Below is a small trained network, with its code and all its weights. Each question gives an input and a target symbol and asks what happens when units are switched off, that is, made to give their printed mean instead of their output.

import numpy as np


def w(rows, s, z=0):
    codes = np.array(rows[::2]) - 128.0
    scale = np.full(codes.shape[1], s)
    scale[-1] = z or s
    return codes * scale


def f(y):
    return y / 2 * (1 + np.tanh(0.7978845608 * (y + 0.044715 * y**3)))


def softmax(a):
    e = np.exp(a - a.max(-1, keepdims=True))
    return e / e.sum(-1, keepdims=True)


def log_softmax(a):
    a = a - a.max(-1, keepdims=True)
    return a - np.log(np.exp(a).sum(-1, keepdims=True))


def net(x, mask):
    ids = ['βγδθλξπσφω'.index(c) for c in x.split()]
    T = len(ids)
    res = E[ids] + P[:T]
    r = res
    for j in range(2):
        rows = slice(2 * j, 2 * j + 2)
        q, k, v = (r @ M[0][rows].T for M in (Q, K, V))
        z = softmax(np.where(np.tri(T) > 0, q @ k.T / 2**0.5, -1e9)) @ v
        o = O[0][rows]
        res = res + np.where(mask[j], z, o[:, -1]) @ o[:, :-1]
    y = f(res @ A[0][:, :-1].T + A[0][:, -1])
    res = res + np.where(mask[2:6], y, B[0][:, -1]) @ B[0][:, :-1]
    return log_softmax(res[-1] @ U[:, :-1].T + U[:, -1])


Q, K, V, O, A, B = {}, {}, {}, {}, {}, {}
E = w([
[151,222,71,112,146,111],'β',
[217,53,56,97,123,107],'γ',
[55,188,208,58,124,170],'δ',
[160,248,88,135,66,159],'θ',
[158,235,134,163,134,132],'λ',
[69,172,74,56,92,158],'ξ',
[7,154,158,104,14,67],'π',
[108,98,122,16,159,39],'σ',
[129,250,116,129,118,156],'φ',
[157,85,15,189,34,125],'ω',
],0.018)
P = w([
[201,228,253,131,171,141],'0',
[177,164,147,80,127,152],'1',
[191,165,171,128,163,93],'2',
[174,132,185,144,123,120],'3',
[137,138,182,124,76,93],'4',
[158,92,106,133,112,131],'5',
[154,164,88,125,92,55],'6',
[175,103,92,150,148,88],'7',
[162,79,122,194,202,107],'8',
[132,91,58,116,118,74],'9',
[112,19,111,152,158,135],'10',
[147,47,112,191,187,89],'11',
],0.0076)
Q[0] = w([
[148,80,219,222,1,165],'h0',
[5,247,148,93,93,183],'h0',
[218,83,237,125,129,53],'h1',
[63,236,92,144,186,108],'h1',
],0.008)
K[0] = w([
[146,92,134,255,124,129],'h0',
[65,156,160,82,120,142],'h0',
[139,61,98,62,155,66],'h1',
[137,178,196,144,121,154],'h1',
],0.0088)
V[0] = w([
[13,192,96,3,157,116],'h0',
[72,65,150,229,184,123],'h0',
[63,176,97,132,89,28],'h1',
[81,53,82,102,148,69],'h1',
],0.0075)
O[0] = w([
[205,120,233,234,208,124,252],'h0',
[27,254,104,79,234,88,33],'h0',
[182,48,142,174,145,188,168],'h1',
[115,199,41,50,97,77,60],'h1',
],0.0068,0.011)
A[0] = w([
[151,183,180,62,27,98,111],'n0',
[190,66,235,34,239,125,6],'n1',
[105,164,63,132,74,180,13],'n2',
[253,193,17,130,108,70,188],'n3',
],0.0051,0.0012)
B[0] = w([
[69,68,63,152,177,221,131],'n0',
[210,209,7,143,112,142,255],'n1',
[197,200,83,125,172,165,125],'n2',
[86,124,134,102,175,179,192],'n3',
],0.012,0.0059)
U = w([
[129,163,145,54,132,165,53],'β',
[108,52,135,37,238,204,163],'γ',
[172,177,190,73,182,251,166],'δ',
[123,189,100,121,62,102,18],'θ',
[92,132,96,137,204,145,49],'λ',
[101,160,85,147,133,129,3],'ξ',
[114,2,120,199,191,126,244],'π',
[178,171,102,55,88,22,236],'σ',
[106,161,87,140,124,123,28],'φ',
[64,168,18,193,103,178,30],'ω',
],0.0073,0.0029)

Each question gives the input, a string of symbols that net reads in full, and the target symbol t.
The units are the heads (2 rows each of Q, K, V and O) and the neurons (one row each of A and B). Each row of codes is followed by its name. A weight is (code - 128) times the scale printed after its matrix; where a second scale follows, it is the last column's (O, A, B and U).
mask holds one flag per unit, heads first, then neurons. A switched-off unit (its flag False) gives its mean, the last column of its rows in O or B, instead of its output. The means were averaged over made-up inputs and are rounded, as every weight is.
A unit's drop is (log p(t) with every unit on - log p(t) with that unit switched off) / (log p(t) with every unit on - log p(t) with every unit switched off).
The circuit of an input: a set's keep is (log p(t) with only the set's units on - log p(t) with every unit switched off) / (log p(t) with every unit on - log p(t) with every unit switched off). Starting from all 6 units, units are removed one at a time, each time the one whose removal leaves the highest keep (on an exact tie, the one counted first), for as long as the keep stays at least 0.8.
units of the circuit, in order: the units of the circuit, biggest drop first
unit that matters most: the unit with the biggest drop
k most important neurons: the k neurons with the biggest drops, biggest first
which heads matter: for each layer, one digit per head in row order, 1 if its drop is at least 0.15 and else 0, layers parted by /
drop when u is switched off: that unit's drop, to one decimal
input π λ γ λ π, target π: which heads matter	00
input λ γ φ ξ γ ω β σ β β γ, target γ: which heads matter	11
input γ ω β ω θ θ β, target π: which heads matter	01
input θ ξ π ξ, target π: units of the circuit, in order	[h1 h0]
input φ λ ξ σ δ θ λ, target π: units of the circuit, in order	[n1 h1]
input σ σ θ π φ σ β ω λ θ, target π: units of the circuit, in order	[n1 h1]
input ω δ σ σ ξ δ φ π γ, target γ: unit that matters most	n3
input ξ ξ ω γ λ λ β ξ, target π: units of the circuit, in order	[h0 h1]
input θ φ λ φ σ β φ, target π: which heads matter	01
input λ π ξ ξ β ξ φ β ξ ξ β σ, target σ: which heads matter	00
input β ξ π ω ξ σ ξ ξ φ ξ θ, target π: 2 most important neurons	[n1 n2]
input ξ β θ λ ξ ω λ, target π: 2 most important neurons	[n1 n2]
input ξ β π ξ ω λ π θ ξ θ ω, target ω: drop when n2 is switched off	0.1
input β β β θ ξ φ, target π: drop when h1 is switched off	0.2
input β ξ λ δ ξ σ β, target π: drop when h0 is switched off	0.2
